Below is a small trained network, with its code and all its weights. Each question gives an input and a class and asks what happens when units are switched off, that is, made to give their printed mean instead of their output.

import numpy as np


def w(rows, s, z=0):
    codes = np.array(rows[::2]) - 128.0
    scale = np.full(codes.shape[1], s)
    scale[-1] = z or s
    return codes * scale


def f(y):
    return np.maximum(y, 0)


def log_softmax(a):
    a = a - a.max(-1, keepdims=True)
    return a - np.log(np.exp(a).sum(-1, keepdims=True))


def net(x, mask):
    res = np.array(x, float).reshape(1, 5) / 4 @ E
    y = f(res @ A[0][:, :-1].T + A[0][:, -1])
    res = res + np.where(mask, y, B[0][:, -1]) @ B[0][:, :-1]
    return log_softmax(res[-1] @ U[:, :-1].T + U[:, -1])


A, B = {}, {}
E = w([
[135,138,139,122,137,151,146,138,121,133],'x0',
[116,132,134,117,120,146,105,141,157,133],'x1',
[112,68,58,110,22,237,129,38,64,158],'x2',
[83,156,12,57,165,128,144,175,116,8],'x3',
[174,195,53,222,139,163,21,182,91,131],'x4',
],0.014)
A[0] = w([
[120,76,192,129,110,110,160,61,155,159,212],'n1',
[206,186,92,188,194,71,84,206,165,129,150],'n2',
[219,107,135,230,58,178,88,135,110,255,178],'n3',
[83,132,139,9,200,76,171,142,139,49,194],'n4',
[143,157,202,176,158,50,140,158,180,178,253],'n5',
[118,180,52,164,118,162,65,175,61,126,74],'n6',
[100,88,64,105,79,202,141,104,90,93,92],'n7',
],0.0098,0.0056)
B[0] = w([
[205,128,197,50,116,167,212,71,214,197,199],'n1',
[128,153,76,139,198,190,86,172,104,60,203],'n2',
[225,123,198,187,114,139,96,83,71,142,252],'n3',
[40,47,64,179,46,111,178,197,139,115,204],'n4',
[102,211,138,131,251,45,143,233,147,208,213],'n5',
[238,194,64,206,190,82,169,91,255,171,189],'n6',
[87,195,44,81,122,89,155,54,123,194,197],'n7',
],0.0088,0.029)
U = w([
[138,171,123,135,146,79,163,130,190,177,251],'0',
[161,106,175,71,76,179,139,83,127,146,127],'1',
[71,66,144,153,82,98,141,195,123,84,211],'2',
[43,105,94,70,71,135,138,94,77,141,58],'3',
[137,158,171,159,176,126,50,144,62,127,61],'4',
[168,122,148,185,76,166,57,85,57,123,26],'5',
[124,141,95,147,146,184,108,149,139,8,106],'6',
],0.012,0.0029)

Each question gives the input, the list of numbers given to net, and the class t.
The units are the neurons (one row each of A and B). Each row of codes is followed by its name. A weight is (code - 128) times the scale printed after its matrix; where a second scale follows, it is the last column's (A, B and U).
mask holds one flag per neuron, in row order. A switched-off neuron (its flag False) gives its mean, the last column of its row in B, instead of its output. The means were averaged over made-up inputs and are rounded, as every weight is.
A unit's drop is (log p(t) with every unit on - log p(t) with that unit switched off) / (log p(t) with every unit on - log p(t) with every unit switched off).
The circuit of an input: a set's keep is (log p(t) with only the set's units on - log p(t) with every unit switched off) / (log p(t) with every unit on - log p(t) with every unit switched off). Starting from all 7 units, units are removed one at a time, each time the one whose removal leaves the highest keep (on an exact tie, the one counted first), for as long as the keep stays at least 0.8.
units of the circuit, in order: the units of the circuit, biggest drop first
most important unit: the unit with the biggest drop
k most important neurons: the k neurons with the biggest drops, biggest first
drop of u: that unit's drop, to one decimal
input [-5,5,7,-1,3], class 5: most important unit	n5
input [-2,-8,3,1,-1], class 3: units of the circuit, in order	n6, n3
input [3,-3,2,0,8], class 5: 3 most important neurons	n5, n3, n1
input [4,2,8,2,-4], class 3: 2 most important neurons	n7, n3
input [-7,-7,4,0,-5], class 1: 2 most important neurons	n1, n5
input [5,1,-7,1,4], class 6: 2 most important neurons	n2, n3
input [6,-7,0,7,5], class 6: 3 most important neurons	n5, n2, n1
input [-1,-8,5,0,7], class 5: 4 most important neurons	n5, n3, n1, n4
input [-2,8,7,-5,0], class 1: 2 most important neurons	n1, n2
input [-1,4,0,5,7], class 6: 2 most important neurons	n2, n5
input [1,-7,7,-1,3], class 5: 2 most important neurons	n5, n3
input [5,4,8,1,6], class 0: 3 most important neurons	n6, n7, n2
input [-2,-5,1,-3,5], class 5: 2 most important neurons	n5, n3
input [4,6,-4,2,-4], class 2: most important unit	n4
input [1,4,4,1,-7], class 3: 2 most important neurons	n3, n6
input [6,8,4,-5,-1], class 1: drop of n1	0.2
input [4,1,-5,-3,1], class 4: drop of n7	0.1
input [3,-7,-7,4,5], class 6: drop of n2	0.9
input [2,-6,-1,3,2], class 6: drop of n5	0.1
input [-2,-3,-5,4,3], class 6: units of the circuit, in order	n2
